Below are the code and all the weights of a small trained network. Each question names an input and a class and asks about switching units off, where a switched-off unit gives its printed mean instead of its output.

import numpy as np


def w(rows, s, z=0):
    codes = np.array(rows[::2]) - 128.0
    scale = np.full(codes.shape[1], s)
    scale[-1] = z or s
    return codes * scale


def f(y):
    return np.maximum(y, 0)


def log_softmax(a):
    a = a - a.max(-1, keepdims=True)
    return a - np.log(np.exp(a).sum(-1, keepdims=True))


def net(x, mask):
    res = np.array(x, float).reshape(1, 2) / 4 @ E
    y = f(res @ A[0][:, :-1].T + A[0][:, -1])
    res = res + np.where(mask, y, B[0][:, -1]) @ B[0][:, :-1]
    return log_softmax(res[-1] @ U[:, :-1].T + U[:, -1])


A, B = {}, {}
E = w([
[168,243,212,192,155],'x0',
[49,116,114,232,253],'x1',
],0.014)
A[0] = w([
[80,144,141,178,172,192],'neuron 1',
[171,90,86,66,70,24],'neuron 2',
[47,58,18,138,158,128],'neuron 3',
[152,233,176,208,142,154],'neuron 4',
[81,82,79,114,121,203],'neuron 5',
[200,133,157,37,62,188],'neuron 6',
[124,143,123,107,106,162],'neuron 7',
[80,133,79,107,67,72],'neuron 8',
[202,205,207,132,124,127],'neuron 9',
[123,237,156,229,168,197],'neuron 10',
[172,127,141,100,94,129],'neuron 11',
[78,114,85,168,141,103],'neuron 12',
[49,71,96,193,167,128],'neuron 13',
[109,185,202,169,237,189],'neuron 14',
[83,161,73,153,252,130],'neuron 15',
[202,201,195,162,104,127],'neuron 16',
[163,133,100,69,39,192],'neuron 17',
[82,74,143,142,169,128],'neuron 18',
[119,34,84,40,106,71],'neuron 19',
[140,126,100,33,66,166],'neuron 20',
[110,43,70,103,111,144],'neuron 21',
[124,194,128,102,189,105],'neuron 22',
[126,232,245,143,113,126],'neuron 23',
[97,91,72,66,112,254],'neuron 24',
[115,213,175,163,158,168],'neuron 25',
[194,216,238,142,87,127],'neuron 26',
[92,62,53,138,89,190],'neuron 27',
],0.014,0.0081)
B[0] = w([
[178,105,110,133,183,202],'neuron 1',
[220,110,131,129,44,201],'neuron 2',
[70,99,134,90,157,231],'neuron 3',
[138,230,143,227,125,223],'neuron 4',
[86,125,184,131,149,199],'neuron 5',
[141,118,131,87,67,253],'neuron 6',
[161,151,164,112,67,157],'neuron 7',
[154,136,135,176,124,164],'neuron 8',
[62,149,123,88,109,210],'neuron 9',
[198,167,90,163,147,240],'neuron 10',
[125,102,101,95,60,179],'neuron 11',
[105,103,72,87,153,176],'neuron 12',
[90,121,105,119,186,220],'neuron 13',
[186,137,89,172,177,233],'neuron 14',
[121,114,65,108,194,226],'neuron 15',
[50,139,108,114,121,208],'neuron 16',
[173,131,139,96,29,237],'neuron 17',
[66,112,98,135,170,181],'neuron 18',
[191,158,175,176,141,222],'neuron 19',
[191,115,141,116,40,229],'neuron 20',
[140,137,195,135,198,211],'neuron 21',
[132,129,93,186,113,157],'neuron 22',
[8,181,124,119,130,218],'neuron 23',
[141,81,193,81,146,222],'neuron 24',
[203,203,74,203,131,202],'neuron 25',
[78,153,119,91,86,227],'neuron 26',
[114,121,181,127,201,212],'neuron 27',
],0.012,0.024)
U = w([
[253,124,177,150,121,56],'0',
[104,75,97,171,99,1],'1',
[123,116,205,123,148,218],'2',
[164,140,69,177,163,137],'3',
[60,167,123,108,108,144],'4',
[141,43,102,60,96,143],'5',
[41,68,125,103,181,129],'6',
],0.017,0.0031)

Each question gives the input, the list of numbers given to net, and the class t.
The units are the neurons (one row each of A and B). Each row of codes is followed by its name. A weight is (code - 128) times the scale printed after its matrix; where a second scale follows, it is the last column's (A, B and U).
mask holds one flag per neuron, in row order. A switched-off neuron (its flag False) gives its mean, the last column of its row in B, instead of its output. The means were averaged over made-up inputs and are rounded, as every weight is.
A unit's drop is (log p(t) with every unit on - log p(t) with that unit switched off) / (log p(t) with every unit on - log p(t) with every unit switched off).
The circuit of an input: a set's keep is (log p(t) with only the set's units on - log p(t) with every unit switched off) / (log p(t) with every unit on - log p(t) with every unit switched off). Starting from the 12 units with the biggest drops (on a tie, the unit counted first), units are removed one at a time, each time the one whose removal leaves the highest keep (on an exact tie, the one counted first), for as long as the keep stays at least 0.8.
units of the circuit, in order: the units of the circuit, biggest drop first
most important unit: the unit with the biggest drop
k most important neurons: the k neurons with the biggest drops, biggest first
drop of u: that unit's drop, to one decimal
input [8,-2], class 4: most important unit => neuron 23
input [7,-1], class 4: 2 most important neurons => neuron 23; neuron 26
input [-7,0], class 2: 2 most important neurons => neuron 3; neuron 10
input [0,-1], class 5: 2 most important neurons => neuron 4; neuron 19
input [7,0], class 3: 3 most important neurons => neuron 10; neuron 25; neuron 14
input [-4,0], class 2: 3 most important neurons => neuron 10; neuron 25; neuron 14
input [-8,2], class 6: 3 most important neurons => neuron 3; neuron 4; neuron 13
input [-2,0], class 2: 2 most important neurons => neuron 10; neuron 25
input [-6,-1], class 0: 3 most important neurons => neuron 23; neuron 19; neuron 2
input [8,0], class 3: 2 most important neurons => neuron 10; neuron 25
input [-8,1], class 2: drop of neuron 19 => 0.3
input [-6,2], class 6: drop of neuron 9 => 0.0
input [-7,1], class 2: drop of neuron 19 => 0.4
input [0,-4], class 5: units of the circuit, in order => neuron 4
